Below are the code and all the weights of a small trained network. Each question names an input and a class and asks about switching units off, where a switched-off unit gives its printed mean instead of its output.

import numpy as np


def w(rows, s, z=0):
    codes = np.array(rows[::2]) - 128.0
    scale = np.full(codes.shape[1], s)
    scale[-1] = z or s
    return codes * scale


def f(y):
    return np.maximum(y, 0)


def log_softmax(a):
    a = a - a.max(-1, keepdims=True)
    return a - np.log(np.exp(a).sum(-1, keepdims=True))


def net(x, mask):
    res = np.array(x, float).reshape(1, 5) / 4 @ E
    y = f(res @ A[0][:, :-1].T + A[0][:, -1])
    res = res + np.where(mask, y, B[0][:, -1]) @ B[0][:, :-1]
    return log_softmax(res[-1] @ U[:, :-1].T + U[:, -1])


A, B = {}, {}
E = w([
[19,47,96,61,118],'x0',
[122,128,126,133,128],'x1',
[242,146,108,215,142],'x2',
[78,36,252,250,1],'x3',
[123,132,120,130,117],'x4',
],0.0063)
A[0] = w([
[236,174,131,186,146,80],'N1',
[132,205,219,91,70,52],'N2',
[114,75,204,219,63,173],'N3',
[68,71,184,149,67,21],'N4',
[111,78,212,205,40,140],'N5',
[176,66,161,226,80,187],'N6',
[195,215,82,51,206,229],'N7',
[219,177,88,154,184,38],'N8',
[156,207,28,15,219,254],'N9',
[84,46,244,255,25,167],'N10',
[42,71,172,100,44,76],'N11',
[38,56,169,115,54,90],'N12',
[38,125,33,37,218,73],'N13',
[46,65,173,121,74,59],'N14',
[17,33,220,164,28,141],'N15',
[222,158,70,135,181,139],'N16',
[68,119,143,87,83,250],'N17',
],0.0066,0.0057)
B[0] = w([
[234,161,99,201,178,169],'N1',
[13,67,221,14,208,132],'N2',
[114,202,191,211,96,202],'N3',
[177,77,31,189,226,153],'N4',
[135,189,178,237,100,197],'N5',
[120,212,182,110,41,196],'N6',
[158,95,23,80,203,228],'N7',
[224,27,144,227,224,160],'N8',
[107,100,12,35,184,252],'N9',
[145,187,199,242,152,233],'N10',
[106,53,98,195,226,170],'N11',
[111,62,121,233,217,175],'N12',
[22,34,148,19,33,181],'N13',
[135,56,83,237,214,162],'N14',
[122,99,160,254,189,215],'N15',
[174,69,47,136,231,183],'N16',
[24,116,112,15,193,197],'N17',
],0.0063,0.011)
U = w([
[138,143,80,38,152,254],'0',
[189,35,107,197,216,55],'1',
[59,170,237,175,84,232],'2',
[248,204,189,195,3,2],'3',
[14,39,112,22,56,12],'4',
],0.006,0.0057)

Each question gives the input, the list of numbers given to net, and the class t.
The units are the neurons (one row each of A and B). Each row of codes is followed by its name. A weight is (code - 128) times the scale printed after its matrix; where a second scale follows, it is the last column's (A, B and U).
mask holds one flag per neuron, in row order. A switched-off neuron (its flag False) gives its mean, the last column of its row in B, instead of its output. The means were averaged over made-up inputs and are rounded, as every weight is.
A unit's drop is (log p(t) with every unit on - log p(t) with that unit switched off) / (log p(t) with every unit on - log p(t) with every unit switched off).
The circuit of an input: a set's keep is (log p(t) with only the set's units on - log p(t) with every unit switched off) / (log p(t) with every unit on - log p(t) with every unit switched off). Starting from the 12 units with the biggest drops (on a tie, the unit counted first), units are removed one at a time, each time the one whose removal leaves the highest keep (on an exact tie, the one counted first), for as long as the keep stays at least 0.8.
units of the circuit, in order: the units of the circuit, biggest drop first
k most important neurons: the k neurons with the biggest drops, biggest first
drop when u is switched off: that unit's drop, to one decimal
input [6,-1,0,-5,-2], class 4: units of the circuit, in order : N13; N10
input [3,6,-6,-6,5], class 4: units of the circuit, in order : N13
input [-1,6,-2,0,3], class 0: units of the circuit, in order : N10; N15; N12
input [2,6,6,-5,6], class 0: units of the circuit, in order : N15; N9
input [3,7,6,0,3], class 0: units of the circuit, in order : N15; N10; N12
input [1,-7,7,0,-2], class 0: units of the circuit, in order : N15; N10
input [1,-8,7,-1,-1], class 0: units of the circuit, in order : N15; N10
input [7,-7,3,1,4], class 2: units of the circuit, in order : N7; N9
input [5,6,-6,8,-7], class 1: 3 most important neurons : N4; N14; N11
input [2,5,-7,-2,7], class 4: drop when N13 is switched off : 0.2
input [7,-8,-3,-8,0], class 4: drop when N13 is switched off : 0.7
input [-7,4,-5,0,-1], class 0: drop when N15 is switched off : 0.2
